In the rows, zero is written as 128.
Each row is followed by its class number.
[154 103 167 132 113 170 135 135 114 139 148 132  76 126 133 172 121 190
 157 167 138 151 113 120 131 130 192  80 168 149 118 113 131 190 128  96
 113 149 134 133 108 156 159  93 114 121 146 120 100 130 167] : 1
[155 110 151 134 134 172 175 131 123 129 155 121  99 110 110 146 101 160
 114 164 141 129 135  93 150 142 161 120 170 128 107  97 123 172 117 104
 112 159 145 115 140 144 130  98 132 134 137 128 105 130 142] : 8
[102 101 136 117 135 137 111 133 101 129 119 137 134 105 151  98 151 158
 142 134 137 130 122 148  95 131 159 139 126 174 143 125  96 121 154  96
 122 134 130 141 130 136 110 111 111 124 101 165 131 125 119] : 10
[152  92 166 136 131 170 141 128 130 141 147 132 100 138 121 146 128 165
 161 149 153 151 109 126 109 127 213  67 148 165 134  99 113 170 116  96
 120 170 144 101 115 156 170  97 113 111 140  88  88 142 144] : 0
[154 110 155 121 135 144 115 146 127 142 155 108 104 106 103 141 131 130
 138 136 138 135 101 130 139 129 143  94 158 148 120 110  97 144 116 108
 137 131 123 122 139 132 138 109 140 136 122 129 123 141 165] : 1
[100 136 140 149 142 115 122 123 165 109 136 115 177 109 146  81 130 110
 134 105 128 122  99 112 109 148 105 141 102 140 158 102 119  71 132 139
 168 112  89 108 173  75 119 145 140 118 141 146 171 100  91] : 0
[116 138 101 117 138 115 131 150 109 102 121  89 107 118 133  98 123 111
  93 129  94 106 139 118 179  98 104 123 135  91 124 102 112  69 108 111
 161  72  88 132 167 137  98 165 142 123 157 153 185 120 127] : 6
[130 138 129 133 153 129 120 134 150 106 156 109 126 109  80  99 144 103
 140 113 113 137  98 122 103 126  86 105 112 119 129 142  94  82 108  95
 156  97  93 124 160 134 124 139 168 151 127 139 140 132 157] : 6
[100 193 115 115 149  82 115 118 123 137 125  90 146  67 140  86 120  98
 110  96  98  88 121 117 156 127  10 203 109 100 123 139  85  33 160 144
 156  67  87 143 169  45  27 147 159 165 121 194 207  75  84] : 1
[108 117 104 122 147 131 124 165 107 123 123  92 103 104 124 109 137 130
  87 129  91 115 146 124 162 108 111 135 145 124 126 112  89 119 105 115
 144  83  99 132 144 143 113 144 130 142 149 155 150 130 114] : 10
[117 156 105 132 132 107 128 141 116 158 115 136 142 115 113  97 139 109
  71 106 104 132 133 111 142 134  92 155 104 132 127 128 126 105 127 129
 158  97 136 127 160  76  96 158 132 161 148 157 149 108 118] : 4
[ 99 148 126 135 118 144 139 107  93 130 124 119 131  84 170 104 110 167
 120 160 130 103 157 120 138 130 118 169 129 125 132 100 113 108 153  91
 131 126 154 145 145 105  39 129 121 149 126 188 158 102 110] : 3
[137  76 128 122 122 168 166 156  86 134 117 137  95 162 136 164  87 173
  85 165 130 143 163 118 169 146 238 105 164 130 104  83 148 190  98 103
  90 155 129 110 108 186 135 111  99 109 168 126 113 149 124] : 8
[154  80 119 177 154  88  54 164 101 154 151 141 125 153  78 121 201 115
 141  40 127 202  47 132  40 147 109  79  90 230 191 190 105 119  99  58
 161 120 144 100 106 155 227 110 108 115  91 109  71 166 208] : 5
[ 97  88 158 133 117 154 129 158 155 138 113 161 105 144 170 165 116 195
 121 174 132 149 126 104 122 154 226  92 140 159 133  95 153 188 117 100
 130 159 133 119 134 142 151 103 115 104 149 120 130 147 118] : 4
[112 143 107 129 138  99 110 145 139 126 135  90 132 115 133  86 140 104
 104  85  84 107 112 129 118 140  47 138 131 120 155 155 109  75 116 107
 179  73  80 138 157 124 108 161 141 125 135 161 167  98 136] : 7
[ 91 126 145 146 107 146 145 138 159 132 136 143 118 131 176 136 110 151
 115 159 140 120 152  94 146 161 152 152 158 131 128  97 169 143 141 114
 123 142 143 119 158 110 106 113 129 120 148 159 133 113 115] : 2
[125 110 153 125 125 128 103 120  88 130 112 127 147 102 183 125 144 165
 127 155 143 124  99 165  97 138 146 144 130 179 150 147 112 107 160  92
 134 132 116 146 107 126 116 116 114 118  99 171 139 110 132] : 1
[144 109 143 136 146 132 105 155 140 141 157 125 110 130 106 144 153 157
 165 123 128 143  64 135  83 144 144  67 155 183 154 158 103 119 130  93
 154 134 114 118 126 151 190  87 135 114 131 121 125 129 175] : 1
[117 128 104 136 128 139 140 156 101 120 106 114 102 120 122 116  97 126
  82 148 106 109 157 114 189 124 135 142 128  98 107 106 122 112 114 116
 134  86 116 128 130 129  91 161 136 156 168 149 164 123 108] : 3
[109 100 119 141 133 121 101 171 104 108 130 110  85 139  81 125 145 118
 126 101  98 135 101 118 126 136 109  99 118 158 146 149 103 104  79  78
 134  84 102 118 136 162 158 130 118 117 150 138 152 140 153] : 5
[144 162 110 119  99 156 156 114  84 153 116 124 134  93 143 108  95 155
  87 170 141 120 183 106 171 121 141 169 158  90  89  70 161 143 162 117
 114 126 132 133 160 125  59 137 145 147 131 155 130 120 109] : 6
[121 168 119 130 104 146 137 120  99 181 122 130 136  89 150 133  99 143
  81 154 130 122 176 104 174 136 108 161 151 102 105  94 145 153 155 132
 127 123 154 135 168  87  49 131 113 149 131 141 134 112 103] : 4
[141 156 103 161 119 104 113 114 114 161 132 134 146 126 110 111 139 112
 108  99 130 148 131 111 123 119 116 135 126 139 127 107 133 114 131  99
 145 120 147 124 159 138  93 121 136 146 116 162 126 142 149] : 6
[107 107 139 175 158 109  96 153 161 114 120 133 157 132 128  92 134  91
 121  94 130 155  74 123  82 155 151 103 106 183 163 128 101  74 119 118
 173 129  92 111 157 108 160 107 129 109 127 136 157 138 108] : 0
[139  78 130 147 160 136 114 178 112 132 114 127  98 171 113 143 142 138
 111 120 113 171 112 149 121 125 189  69 124 182 144 140  92 136  91  97
 140 134 115 107 106 188 200 121 105 110 158 127 127 139 142] : 0
[ 96  56 167 119 125 146 129 152  88 153 125 156  91 137 155 163 133 210
 133 141 140 155 124 143  77 146 239  93 127 183 141 132 134 174 123  60
 122 175 150 128  98 162 142  79  84  91 143 119 110 145 122] : 4
[100 163 126 139 117 134 157  94 110 137 127 106 150  59 169  99 103 139
 123 151 113  79 173 120 144 139  73 208 149  87 122 114 104  86 156 122
 134 121 122 161 158  71   4 130 123 150 127 186 184  93  74] : 8
[113 123 134 129 110 146 135 132 138 123 128 138 122 123 168 125 105 163
 103 172 138 121 139 104 138 156 178 130 133 129 120  83 158 150 138 116
 134 144 144 116 148 121 111 112 132 136 149 136 132 134 118] : 3
[108 119 138 145 157  81  68 128 123 119 137  98 155  96 124  73 180  95
 163  59 125 140  72 169  56 131  69 123  81 179 184 174  62  34 127  89
 180  99  89 136 141 102 140 133 127 110 101 149 141 114 126] : 0
[ 79 160 138 127 137 150 150  96 103 118 109 101 136  88 156  99  99 137
 133 145 123  94 171 131 159 141 106 202 133 128 104 106  94  99 144 131
 120 117 144 135 166  81  30 139 108 133 110 201 186  91  89] : 11
[122 146 114 115  98 176 175 141  90 136 128 103 106 119 141 132  64 152
  71 164 100  95 210  96 217 140 160 172 161  57  73  34 168 167 105 147
 102 111 123 117 170 111  56 155 125 152 184 159 177 112  83] : 5
[ 94  76 149 151 136 121  85 176 158 117 132 155 116 136 124 150 166 147
 129 110 144 161  57 103  78 159 180  61 113 185 163 146 119 118 126  78
 165 134 129 120 132 152 191  90 113  90 125 120 106 157 152] : 4
[139 148 128 134 121 147 152 126 129 142 155  94 120  75 116 102 103 141
 126 143 121 111 136 103 164 138  93 141 155 107 107  95 105  97 134 129
 133 106 122 135 171  88  84 141 141 160 150 142 151 116 118] : 8
[118 151 143 116 116 148 133 114  98 129 129 118 125  77 163 120 124 169
 123 154 132 120 148 135 141 136 117 180 137 131 118 105 104 118 158  91
 130 124 135 145 145 126  73 132 121 121 106 175 143 109 104] : 9
[128  44 131 159 163 111  68 168 112 161 130 168 119 168  72 161 189 132
 113  60 130 205  47 143  30 153 172  50  91 234 184 203 117 160 100  33
 158 154 130 100  93 192 233  86 110  90 106  85  54 177 198] : 4
[ 98  96 145 144 138 128 119 132 106 135 122 126 113 115 139 115 147 150
 164 127 136 132 119 147  92 144 131 140 125 190 142 142  93 106 145  88
 135 140 151 141 123 129 122  99 106 116 107 158 136 122 147] : 11
[139 124 139 155 134 124 131 131  95 146 135 131 131 125 130 118 124 134
  92  91 141 157 119 117 125 129 162 115 121 167 142  89 118 140 106  96
 135 140 142 108 160 121 129 125 104 110 122 134 108 118 117] : 0
[129  96 119 141 148 116 100 186 100 122 130 110 101 141  96 129 150 113
 117  94  96 149  98 134 111 143 135  88 105 170 146 146  95  97  90  93
 150 102 117 116 120 150 173 143 115 130 141 144 139 136 147] : 5
[ 96 125 127 142 138  80  97 138 174 104 151 128 155 108 112  91 161 113
 174  85 122 125  57 112  72 157  81 100  97 162 176 145 125  50 127 106
 195 105 123  99 158  90 141 132 143 131 133 121 145 129 139] : 3
[102 136 106 142 126 141 131 152 113 127 123  91 111 118 120 119 113 139
 102 136  85 113 157 130 171 140  88 142 160 116 116 115 112  90 120 129
 149  91 112 131 161 130 103 147 113 141 160 161 177 112 123] : 11
[154 167  92 147 128 122 120 115  92 169 124 114 134 102 124 122 120 128
  85 105 118 126 133 116 164 125  78 159 158 127 122 111 142 123 140 124
 142  93 124 130 161  97 102 136 132 152 114 156 132 114 147] : 1
[106 128 120 155 154 108  98 129 154 127 123 120 156 129 139  85 134  96
 132  85 125 129 100 113 110 160  88 130 118 171 159 143 117  59 134 136
 177  99 124 103 154  82 119 136 128 138 115 142 170 126 119] : 11
[162 152 128 122  98 166 154 117  70 178 103 140 101 134 166 149  83 184
  75 169 148 139 181 111 192 125 221 153 179 137  90  65 158 213 141 131
  83 143 153 125 130 120 100 104 114 136 142 162 101 121 115] : 1
[137 147 120 150 128 131 121 109 100 151 122 145 129 114 121 133 124 118
 112 119 149 145 138 114 136 136 108 144 142 162 128 137 138 135 136  96
 119 126 168 126 147 134 123 134 112 142  77 167 108 121 142] : 2
[ 87 173 118 147 136  98 108 134 171 110 145  96 149  87 131  80 139  77
 122 107  99  99 114 105 145 129  31 162 101  91 131 107  89  27 137 142
 172  85  88 133 200  62  68 146 145 153 146 157 201 100  87] : 0
[133 123 116 125 109 178 176 148  90 147 113 110 117 131 168 145  82 169
  70 178 112 112 191 111 191 143 200 143 173  90  93  70 147 173 116 126
 110 139 115 115 132 139  97 141 120 136 181 136 134 118  91] : 8
[161 147 128 146 104 117 116 124 103 161 132 137 128 129 110 120 137 134
  90 113 139 152 128 126 150 125 121 147 134 168 133 108 136 136 139  97
 134 116 156 120 140 132 137 133 123 138 119 142 103 132 144] : 9
[132  92 113 150 130 129 124 170 104 129 130 122  99 139 116 130 131 135
  83 127 113 142 128 121 142 115 161 103 127 131 122 116 119 119 103  82
 146 113 107 123 125 181 141 126 145 137 155 140 141 147 143] : 6
[106 120 106 151 142 131 133 157 105 123 128  99 102 125 105 115 128 121
 109 105  91 119 135 120 151 133 101 131 131 139 129 119 101  77 106 110
 164  88 113 122 140 125 121 151 117 135 163 148 172 120 131] : 11
[119  41 138 164 168  99  83 157 143 103 129 161 129 174 123 133 170 141
 133  85 142 180  17 135  27 143 215  31 100 239 197 163 122  97 116  49
 177 146 109  99 113 193 243  71 125  70 105 105  96 178 183] : 6
[ 93 103 144 160 120 114  95 131 148 131 137 139 132 118 163 100 130 121
 146 102 144 135  97 110  94 155 123 128 120 166 161 151 126  92 137  99
 149 111 118 119 142 108 142 115 132 117 111 141 146 134 124] : 2
[104  84 132 124 152 116  95 140  98 135 118 136 128 105 156  97 158 163
 139 113 124 150 104 162  70 135 148 124 129 217 175 134  96 108 149  71
 142 137 127 145 129 139 127 106 103 111  93 166 120 137 136] : 10
[114 131 107 119 127 132 150 159 119 123 116 107 110 131 145 131 108 148
  98 130  97 104 155 132 168 129 146 134 139 102 112 104 120 107 114 134
 148  97 105 140 133 142  96 160 127 125 172 168 172 106 106] : 7
[138 137 147 125 128 147 126 122 144 134 162 109 119  78 118 137 127 155
 156 136 130 117 107 123 125 136 104 119 165 136 128 109 112 124 143 107
 143 122 123 141 159 109 100 111 136 125 128 154 141 125 145] : 1
[130 156 121 152  97 144 135 112  85 160 127 119 124 112 129 122 107 129
 101 123 140 128 176  99 173 126  96 169 140 128 105  92 141 143 150 125
 118 118 161 122 155 105  81 128 112 144 126 147 121 119 122] : 11
[167 131 122 122 121 125 107 132  86 164 128 135 128 117 123  98 130 139
 104 109 137 156 149 119 137 123 137 139 150 157 131  94 149 144 137 104
 130 119 132 118 147 119 109 140 125 154 114 140 102 132 118] : 10
[103 128 135 111 123 159 134 128  96 137 126 121 116  97 150 122 103 178
 121 158 114 118 161 137 124 156 152 173 133 141 116 102 111 148 135 100
  95 132 125 139 150 118  70 112 116 125 130 184 154 123  98] : 5
[ 95 126 130 147 125 130 118 133 143 121 123 115 142 113 141 104 122 128
 145 125 131 126 124 105 124 152 109 140 134 141 132 119 126 107 139 147
 154 120 117 108 149 101 131 115 137 130 132 129 149 129 113] : 11
[102 149 123 108 111 152 163 109  94 134 124 125 121  88 198 125  98 201
 113 200 123  93 185 121 158 134 144 181 148 101 117  79 135 150 149 110
 116 139 153 144 152 107  34 129 117 142 141 172 157  95  88] : 3
[168  70 125 141 137 133 122 143  96 161 129 169  98 177 106 157 150 178
 119  87 152 190  91 137  70 141 231  63 134 212 152 138 145 194 108  71
 134 172 164 112  92 197 217  86 105 103 107 114  44 160 191] : 7
[137 151 102 145 139  95 100 129 129 150 148 121 160  94  82  87 156  99
 106  71 113 129 120 115 127 124  37 157 130 148 148 125 129  97 146 112
 163  94 128 116 173 100 106 147 143 163 105 159 132 111 138] : 10
[149 153 113 136 101 144 146 121 100 154 122 142 126 117 118 123 112 145
  92 152 143 136 162 116 171 127 137 164 148 139 111  76 143 168 140 118
 112 127 150 138 154 129 108 124 138 135 132 154 114 125 128] : 9
[ 85 119 147 101 109 191 176 126  96 161 101 137  95 105 203 168  73 222
  69 205 125 109 210 119 171 148 232 167 181 105  86  64 144 228 133 109
  87 164 148 145 138 146  51  99  95 109 153 158 146 126  67] : 4
[124 162 118 109 120 137 152 163 108 118 143  83  88 101 107 120  96 122
  85 125  92  97 172 101 216 136 112 151 158  77  91  52 125 106  93 139
 132  77 115 128 189  91  69 168 132 151 180 165 175 107  96] : 5
[148 120 146 130 121 160 153 137 143 149 150 114 114  95 113 137 103 153
 129 160 129 125 142 131 151 134 136 124 163 122 105  98 115 153 125 132
 140 139 141 133 141 127 100 133 136 148 129 138 136 134 149] : 7
[121 170 125 106 122 141 152 130 139 122 148  84 140  82 141  92 107 134
 116 157 111  90 149 117 162 142  83 172 152  78 102  88 128 100 144 145
 142  96 111 142 175  90  57 168 144 143 137 176 159  86 118] : 7
[121 115 141 161 113 145 120 131 132 133 135 142 131 128 160 128 123 160
 118 147 147 141 116  95 117 153 190 109 131 148 142  91 160 139 143  97
 153 137 158 113 139 109 129 118 105 138 134 126 118 139 132] : 3
[124 103 128 120 143 131 119 162 102 131 104 109  77 139 148 140 109 142
 101 117 101 138 120 133 150 138 162  99 153 152 131 133 118 137 109 105
 129 104  95 135 106 161 147 127 119 115 149 146 143 127 135] : 1
[ 98 178 122 111 119 112 130 109 113 117 145  90 140  49 125  66 117 121
 127 106  99  85 154 117 159 135  21 219 117  74 106  99 109  65 134 141
 139  76 112 144 209  39  24 158 152 175 121 200 202  85  82] : 5
[118  98 130 126 121 158 149 125  83 153 116 131 121 100 184 132 101 195
 120 144 140 132 163 146 140 138 184 146 157 144 129  85 102 141 141  98
 108 159 136 150 134 129  70 104 113 103 139 163 125 137 106] : 8
[ 99  96 170  95 107 176 149 129  99 145 103 148 112 126 203 140  99 216
 133 198 144 134 168 144 109 153 243 132 153 149 119  95 144 196 144 104
  97 167 135 147 112 148 107 100  93  86 147 146 127 129 101] : 4
[130 153 120 152 130 141 128 133 145 147 178 102 122  74 106 117 116 116
 154 129 120 121 133 101 140 140  34 135 154 113 124 119 113  70 151 109
 152  94 135 139 167 106  81 146 140 158 130 164 154 113 149] : 2
[102 139 137 116 141 111 104 128 110 127 125  99 131  82 157 108 139 139
 137 113 115 117 100 149 117 139  91 153 131 148 139 139  85  71 151 109
 145 104 104 146 146 102  83 123 124 118 112 182 160 107 123] : 1
[155 156 115 143 119 142 134 114  91 165 126 139 119 125 150 125 111 133
 110 124 136 133 166 107 150 137 126 148 144 150 112  95 140 143 146 115
 129 132 172 119 143 110  87 129 112 146 115 147 122 117 123] : 11
[144  85 138 127 135 146 124 167 117 121 125 135  87 169 102 150 138 146
  97 107 112 162 116 149 129 136 182  80 136 178 137 128 140 147 101  71
 137 132 134 117 105 198 199 139 112 113 148 122 109 146 152] : 9
[160 111 125 126 139 141 112 136 147 134 158 126 109 120 103 124 150 145
 147 116 128 146 100 151 106 139 131  95 142 167 139 118 104 134 127  92
 143 124 140 144 135 166 180 123 145 122 114 141  99 148 180] : 9
[127 166 123  95 101 175 179 131 111 133 118 114  99 115 154 126  76 159
  69 182 103  93 214 116 216 128 138 179 178  65  78  61 158 163 131 129
 104 115 132 142 161 135  53 160 123 143 164 160 177 104  81] : 9
[157 106 126 151 128 107  95 145  99 163 135 141 139 141 106 116 163 129
 133  91 146 167  94 135  78 132 139 109 121 195 161 153 118 133 133  79
 158 139 143 119 124 146 165 112 116 116  94 142  89 133 178] : 7
[ 79 129 133 131 114 130 105 139 159 119 126 139 156 107 148 111 137 133
 120 123 133 121 103 110 110 170 124 118 131 131 148 127 139  88 142 121
 160 104 112 127 162 104 100 130 120 112 145 143 147 128 105] : 4
[ 95 155 144 136 125 150 171 119 157 113 113 119 145 108 194 114  82 125
  85 172 129  94 160  97 170 152 155 170 129  97 114  63 130 124 134 169
 125 121 110 123 165  76  67 140 126 124 152 152 163  96  60] : 0
[141 143 108 155 130 106  97 141 108 151 142 120 148 120  82 112 156 102
 106  84 118 150 109 122 116 146  88 139 120 165 145 127 129 119 119 111
 150 117 145 107 166 101 141 129 128 144 117 150 109 128 154] : 5
[143 124 144 127 129 147 126 130 125 149 144 106  91 109 115 148 124 150
 142 136 131 127 105 124 137 130 141 104 155 144 123 123 107 141 131 114
 128 117 114 132 134 119 145 103 140 134 138 118 113 130 150] : 1
[140 166 108 143 130 105 110 122  99 149 151 119 132 112 133 105 134  96
  88  90 117 135 139 112 136 140  58 168 131 131 126 131 149  92 138  98
 151  99 139 117 164 110 118 150 125 163 102 167 125  99 134] : 2
[122 107 125 126 138 124 133 154 103 109 116 124  93 155 144 142 125 150
  88 131 113 128 122 120 160 119 172  98 122 136 133 114 136 125  96  93
 147 113 137 105 122 150 140 146 115 124 167 119 136 125 132] : 3
[ 92 129 136 137 120 121 130 125 156 110 129 143 120 130 151 119 125 142
 131 139 135 119 126  95 134 138 172 136 125 115 122  99 148 120 125 111
 145 121 111 111 172 109 108 101 145 130 138 137 161 129 107] : 6
[164  90 132 161 115 127 129 127 101 159 123 155 123 152 115 151 143 154
 107 122 149 163 111 130 107 141 194  96 144 200 154 131 137 172 124  81
 123 163 162 120 105 158 171  96 104 110 133 128  58 149 165] : 8
[146 190 103 132 125 112 124 100 124 150 145 115 130  92  92 100 129 100
  88  74 113 125 150 120 157 140  30 189 136 116 124 120 129 110 137 115
 150  87 132 137 168 106  89 152 151 156 114 160 130 108 128] : 9
[ 95 137 119 141 129 113  80 148 146 122 139 109 150 119 131  83 154 108
 132 109 110 130  84 112  98 144  91 118  88 170 154 129 104  76 130 117
 155 101 118 108 175  84 141 125 134 137 131 152 165 135 140] : 5
[109 106 133 121 131 146 114 139  98 127 123 141 110 106 138 142 127 185
 145 141 125 138 132 152  97 155 154 130 127 170 132 122 113 130 131  84
 106 150 142 150 134 150 101 105 106 106 116 172 144 139 126] : 5
[107 133 119 140 161 100  90 146 172 113 143 126 162 100 112  78 154  99
 121  77 113 123  92 118  98 135  62 125 118 160 168 125 120  49 136 115
 188  99 101 123 181  86 117 144 148 150 107 149 178 128 119] : 10
[118 102 135 150 144 115 114 130 102 136 134 117 132 108 139 127 154 165
 133 116 127 124 102 149  81 133 135 133 135 178 156 162  83  83 136  68
 152 144 132 134 128 138 124  84 111 117 117 166 139 128 123] : 8
[108 101 128 134 137 115 101 143  92 131 117 138 134 119 140 108 152 145
 147 127 143 147 101 162  83 126 168 113 108 177 150 153  75  79 151  81
 135 128 124 139 127 149 117 100 118 106 103 161 128 142 137] : 6
[ 93 179 131  94 141 113 127 107 122 105 138  84 148  69 138  79 123 102
 130 114  99  98 149 132 141 155  24 210 100  94 111 118 101  60 133 147
 131  88 127 137 178  61  14 166 130 153 118 209 182  92  99] : 5
[120 156 112 128 130 114 132 139 122 112 140  78 129 111 115  84 111  92
 130 113  84  89 157 122 170 129  46 166 137  91 113 109 124  55 110 145
 168  62  87 124 168  88  87 179 142 160 162 157 205  94  98] : 11
[151 145 138 127 124 168 137 126 124 133 149 120 120 101 135 134 120 165
 128 147 140 130 133 126 153 133 150 122 158 141 117  77 122 130 143 100
 140 126 146 129 160 127 121 140 131 132 123 149 127 123 124] : 9
[ 90 103 142 158 121 157 148 125 146 117 127 153 120 137 162 155 106 190
 120 165 152 116 123  95 123 157 196 110 142 152 144 102 166 156 130  97
 134 141 153 110 137 135 130  89 116 123 147 127 133 130 119] : 3
[118 139 137 124 112 186 175 100  89 155  99 128 110 105 202 144  73 187
  95 204 143 111 203 140 175 119 208 167 158 122  91  55 114 185 148 132
  69 162 152 151 131 132  47 101 104 122 145 164 124 121  68] : 0
[132  60 106 161 157 101  97 179 100 129 128 124 105 152  97 130 160 124
 106  90 104 163  64 124  93 131 140  66 112 197 171 178  79 100  90  65
 164 125 100 105 101 186 211  97 131 119 144 120 116 153 168] : 8
[ 84 159 157  98 103 166 164 113 109 145 122 124 123  76 164 126  96 177
 102 192 122  97 194 119 160 154 136 208 144  76  78  97 139 157 156 120
 101 133 138 151 158  88  14 134 112 150 142 178 165  87  73] : 4
[142 193 109 146 107 145 155 102 101 162 120 110 144 105 135  86  83 115
  92 128 119 117 200 104 188 135  82 203 149 102  82  73 151 130 140 167
 124 103 151 124 175  67  53 159 131 179 138 173 156 102  97] : 11
[130 131 132 132 133 131 124 118 147 117 158 112 110 102 110 114 136 140
 168 111 123 121 106 129 131 111 127 100 149 118 126 100 106  89 124  96
 158 113 121 122 171 133 117 118 156 133 128 138 141 139 151] : 6
